Below is a small trained network, with its code and all its weights. Each question gives an input and a class and asks what happens when units are switched off, that is, made to give their printed mean instead of their output.

import numpy as np


def w(rows, s, z=0):
    codes = np.array(rows[::2]) - 128.0
    scale = np.full(codes.shape[1], s)
    scale[-1] = z or s
    return codes * scale


def norm(h):
    return h / np.sqrt((h * h).mean(-1, keepdims=True) + 1e-5)


def f(y):
    return np.maximum(y, 0)


def log_softmax(a):
    a = a - a.max(-1, keepdims=True)
    return a - np.log(np.exp(a).sum(-1, keepdims=True))


def net(x, mask):
    res = np.array(x, float).reshape(1, 2) / 4 @ E
    u = 0
    for l in range(2):
        y = f(norm(res) @ A[l][:, :-1].T + A[l][:, -1])
        res = res + np.where(mask[u : u + 4], y, B[l][:, -1]) @ B[l][:, :-1]
        u += 4
    return log_softmax(norm(res)[-1] @ U[:, :-1].T + U[:, -1])


A, B = {}, {}
E = w([
[162,142,243,184,254,150],'x0',
[162,188,99,99,125,12],'x1',
],0.0074)
A[0] = w([
[138,94,174,137,129,182,3],'0.n0',
[109,104,140,114,194,250,78],'0.n1',
[109,54,183,49,163,203,5],'0.n2',
[178,201,119,180,183,72,38],'0.n3',
],0.012,0.004)
B[0] = w([
[98,104,68,245,39,172,182],'0.n0',
[55,219,84,188,214,180,254],'0.n1',
[126,97,114,193,118,174,205],'0.n2',
[107,83,247,107,165,36,249],'0.n3',
],0.012,0.0075)
A[1] = w([
[15,174,62,183,224,237,70],'1.n0',
[184,118,38,60,100,143,95],'1.n1',
[254,92,196,234,150,94,99],'1.n2',
[105,207,92,118,136,149,253],'1.n3',
],0.0082,0.0046)
B[1] = w([
[101,80,143,253,241,190,244],'1.n0',
[176,125,140,78,45,157,158],'1.n1',
[186,25,25,28,178,46,167],'1.n2',
[164,129,159,135,78,193,193],'1.n3',
],0.0081,0.011)
U = w([
[104,150,78,233,176,248,247],'0',
[179,98,187,92,195,35,4],'1',
[200,155,53,89,22,180,94],'2',
],0.011,0.0032)

Each question gives the input, the list of numbers given to net, and the class t.
The units are the neurons (one row each of A and B). Each row of codes is followed by its name. A weight is (code - 128) times the scale printed after its matrix; where a second scale follows, it is the last column's (A, B and U).
mask holds one flag per neuron, layer by layer. A switched-off neuron (its flag False) gives its mean, the last column of its row in B, instead of its output. The means were averaged over made-up inputs and are rounded, as every weight is.
A unit's drop is (log p(t) with every unit on - log p(t) with that unit switched off) / (log p(t) with every unit on - log p(t) with every unit switched off).
The circuit of an input: a set's keep is (log p(t) with only the set's units on - log p(t) with every unit switched off) / (log p(t) with every unit on - log p(t) with every unit switched off). Starting from all 8 units, units are removed one at a time, each time the one whose removal leaves the highest keep (on an exact tie, the one counted first), for as long as the keep stays at least 0.8.
units of the circuit, in order: the units of the circuit, biggest drop first
k most important neurons: the k neurons with the biggest drops, biggest first
drop of u: that unit's drop, to one decimal
input [-6,-3], class 2: units of the circuit, in order => [0.n1; 1.n0]
input [-4,8], class 1: units of the circuit, in order => [0.n1]
input [-4,5], class 2: 2 most important neurons => [0.n1; 0.n3]
input [-2,0], class 2: units of the circuit, in order => [0.n1; 1.n0]
input [-7,5], class 2: 2 most important neurons => [0.n3; 0.n1]
input [-1,1], class 2: 3 most important neurons => [0.n1; 0.n3; 1.n0]
input [-8,0], class 2: drop of 0.n1 => 0.7
input [-8,1], class 2: drop of 0.n1 => 0.5
input [-8,-3], class 2: drop of 0.n1 => 1.0
input [3,7], class 1: drop of 1.n2 => 0.0
